Below are the code and all the weights of a small trained network. Each question names an input and a target symbol and asks about switching units off, where a switched-off unit gives its printed mean instead of its output.

import numpy as np


def w(rows, s, z=0):
    codes = np.array(rows[::2]) - 128.0
    scale = np.full(codes.shape[1], s)
    scale[-1] = z or s
    return codes * scale


def norm(h):
    return h / np.sqrt((h * h).mean(-1, keepdims=True) + 1e-5)


def f(y):
    return np.maximum(y, 0)


def softmax(a):
    e = np.exp(a - a.max(-1, keepdims=True))
    return e / e.sum(-1, keepdims=True)


def log_softmax(a):
    a = a - a.max(-1, keepdims=True)
    return a - np.log(np.exp(a).sum(-1, keepdims=True))


def net(x, mask):
    ids = ['αβδεθλξπστφψω'.index(c) for c in x.split()]
    T = len(ids)
    res = E[ids] + P[:T]
    u = 0
    for l in range(2):
        q, k, v = (norm(res) @ M[l].T for M in (Q, K, V))
        z = softmax(np.where(np.tri(T) > 0, q @ k.T / 2**0.5, -1e9)) @ v
        res = res + np.where(mask[u], z, O[l][:, -1]) @ O[l][:, :-1]
        u += 1
        y = f(norm(res) @ A[l][:, :-1].T + A[l][:, -1])
        res = res + np.where(mask[u : u + 4], y, B[l][:, -1]) @ B[l][:, :-1]
        u += 4
    return log_softmax(norm(res)[-1] @ U[:, :-1].T + U[:, -1])


Q, K, V, O, A, B = {}, {}, {}, {}, {}, {}
E = w([
[152,161,147,159,73],'α',
[137,132,193,142,145],'β',
[89,109,131,83,130],'δ',
[192,96,183,99,171],'ε',
[139,164,107,106,111],'θ',
[88,134,127,119,103],'λ',
[117,112,119,74,190],'ξ',
[134,213,118,153,95],'π',
[55,127,136,171,173],'σ',
[143,41,64,99,108],'τ',
[139,150,51,195,141],'φ',
[3,125,106,112,106],'ψ',
[124,121,87,4,88],'ω',
],0.016)
P = w([
[210,128,102,187,46],'0',
[164,130,210,147,91],'1',
[228,96,37,153,104],'2',
[139,144,197,141,97],'3',
[208,110,29,158,129],'4',
[127,152,188,137,101],'5',
[194,120,20,155,152],'6',
[112,156,186,129,102],'7',
[174,137,11,163,161],'8',
[101,164,172,122,97],'9',
[152,139,10,149,198],'10',
[88,171,162,110,107],'11',
[146,149,1,185,197],'12',
[120,133,188,162,80],'13',
],0.0086)
Q[0] = w([
[103,199,253,111,120],'L0H1',
[16,190,238,243,3],'L0H1',
],0.0034)
K[0] = w([
[177,253,155,154,188],'L0H1',
[90,196,215,80,141],'L0H1',
],0.004)
V[0] = w([
[77,224,221,41,117],'L0H1',
[100,255,247,104,153],'L0H1',
],0.0039)
O[0] = w([
[106,216,253,64,151,44],'L0H1',
[77,182,211,126,229,4],'L0H1',
],0.0051,0.0014)
A[0] = w([
[220,146,34,125,122,221],'L0N1',
[173,177,180,101,93,254],'L0N2',
[2,88,139,151,99,113],'L0N3',
[111,2,171,78,175,197],'L0N4',
],0.009,0.0036)
B[0] = w([
[141,142,192,157,216,254],'L0N1',
[202,41,91,112,171,203],'L0N2',
[137,11,172,85,192,164],'L0N3',
[120,207,123,249,2,199],'L0N4',
],0.0076,0.0084)
Q[1] = w([
[110,136,215,95,2],'L1H1',
[105,149,86,120,123],'L1H1',
],0.015)
K[1] = w([
[250,2,215,214,90],'L1H1',
[86,93,79,118,98],'L1H1',
],0.0088)
V[1] = w([
[12,93,201,239,184],'L1H1',
[43,41,121,2,129],'L1H1',
],0.0045)
O[1] = w([
[57,2,148,234,108,100],'L1H1',
[248,38,167,89,206,3],'L1H1',
],0.0076,0.0039)
A[1] = w([
[117,110,165,51,50,227],'L1N1',
[254,178,117,152,71,97],'L1N2',
[25,146,140,171,83,68],'L1N3',
[109,62,23,49,134,255],'L1N4',
],0.0082,0.0038)
B[1] = w([
[138,65,44,215,116,192],'L1N1',
[43,122,127,67,134,255],'L1N2',
[139,148,175,90,254,183],'L1N3',
[252,210,189,122,51,196],'L1N4',
],0.0088,0.0062)
U = w([
[109,141,176,127,62,118],'α',
[86,81,159,60,143,156],'β',
[76,81,60,72,118,187],'δ',
[164,173,248,162,124,3],'ε',
[97,173,135,67,141,143],'θ',
[95,110,150,113,175,147],'λ',
[130,160,98,188,174,20],'ξ',
[111,209,134,154,125,85],'π',
[103,54,74,166,166,135],'σ',
[191,134,53,155,108,194],'τ',
[117,103,5,189,132,100],'φ',
[188,32,125,118,147,171],'ψ',
[207,169,142,37,157,210],'ω',
],0.011,0.0038)

Each question gives the input, a string of symbols that net reads in full, and the target symbol t.
The units are the heads (2 rows each of Q, K, V and O) and the neurons (one row each of A and B). Each row of codes is followed by its name. A weight is (code - 128) times the scale printed after its matrix; where a second scale follows, it is the last column's (O, A, B and U).
mask holds one flag per unit, layer by layer, with each layer's heads first. A switched-off unit (its flag False) gives its mean, the last column of its rows in O or B, instead of its output. The means were averaged over made-up inputs and are rounded, as every weight is.
A unit's drop is (log p(t) with every unit on - log p(t) with that unit switched off) / (log p(t) with every unit on - log p(t) with every unit switched off).
The circuit of an input: a set's keep is (log p(t) with only the set's units on - log p(t) with every unit switched off) / (log p(t) with every unit on - log p(t) with every unit switched off). Starting from all 10 units, units are removed one at a time, each time the one whose removal leaves the highest keep (on an exact tie, the one counted first), for as long as the keep stays at least 0.8.
units of the circuit, in order: the units of the circuit, biggest drop first
unit that matters most: the unit with the biggest drop
k most important neurons: the k neurons with the biggest drops, biggest first
top k neurons in layer l: the k neurons of layer l with the biggest drops, biggest first
input ψ σ α ω ψ ε σ σ ξ ε ω ψ σ, target ω: 3 most important neurons -> L0N3, L0N4, L1N4
input ξ π σ ε β σ ε α, target δ: unit that matters most -> L0N1
input φ δ σ α ψ π φ φ δ ξ, target π: top 3 neurons in layer 0 -> L0N4, L0N2, L0N1
input φ ψ σ, target ψ: units of the circuit, in order -> L1H1, L0N4
input σ φ θ ξ σ ω α π ξ λ, target ψ: 3 most important neurons -> L0N3, L1N1, L0N4
input τ β θ λ, target ψ: units of the circuit, in order -> L0N2, L0N3
input τ ξ β ε ε α, target δ: units of the circuit, in order -> L0N2, L0N1, L1N2, L1N4
input τ ω τ, target ω: 3 most important neurons -> L1N4, L0N1, L1N1
input φ π ξ, target φ: units of the circuit, in order -> L0H1, L1H1
input τ ψ ω ω ψ π ω β β, target ω: units of the circuit, in order -> L0N3, L1H1
input ξ ξ λ ε ε π α ε ω ω φ, target ω: 2 most important neurons -> L0N4, L1N1
input ξ λ τ ω ψ ε β τ ξ ξ ω α θ θ, target ω: top 2 neurons in layer 1 -> L1N4, L1N2
input ω λ π, target ω: units of the circuit, in order -> L0N4, L1H1
input δ τ ξ ω ε ω ψ φ α θ ψ σ τ, target ψ: most important neuron -> L0N2
input θ λ ω τ, target φ: units of the circuit, in order -> L0N4, L1N4
input ψ ω ε λ λ ε τ ε ε ε, target α: 4 most important neurons -> L0N4, L1N2, L0N2, L0N1
input λ σ ω ω, target τ: top 2 neurons in layer 1 -> L1N1, L1N4
input β φ ε ψ ω ω τ, target ω: 2 most important neurons -> L0N3, L1N4
input π ε λ ε δ ε σ ξ θ ε ω τ θ, target ω: 2 most important neurons -> L0N4, L1N1
input ε θ ε ξ σ ε θ ψ ω, target ω: top neuron in layer 1 -> L1N4
input α λ β ε ξ ξ, target π: 3 most important neurons -> L0N4, L1N3, L0N1
input σ ε ξ σ λ β β π ε ω τ θ π δ, target σ: 2 most important neurons -> L1N1, L0N3
input ξ α α ε ε β ε δ, target σ: 3 most important neurons -> L1N1, L0N3, L0N1
input ω ω θ ε σ ε λ β τ τ ψ, target ψ: units of the circuit, in order -> L1H1, L0N3, L1N4
input ξ θ β λ α β φ θ σ ω ξ, target ω: top 2 neurons in layer 1 -> L1N1, L1N4
input λ δ ψ θ θ φ τ π δ, target τ: top 3 neurons in layer 1 -> L1N4, L1N3, L1N2
input ω ψ β α τ π, target θ: top 2 neurons in layer 1 -> L1N2, L1N4
input λ τ π β ξ ω ξ α β ε, target α: 3 most important neurons -> L0N4, L1N2, L0N1
input α ξ τ θ σ ω λ, target ω: 2 most important neurons -> L0N4, L0N3
input ψ ψ φ π, target θ: 2 most important neurons -> L0N1, L1N2
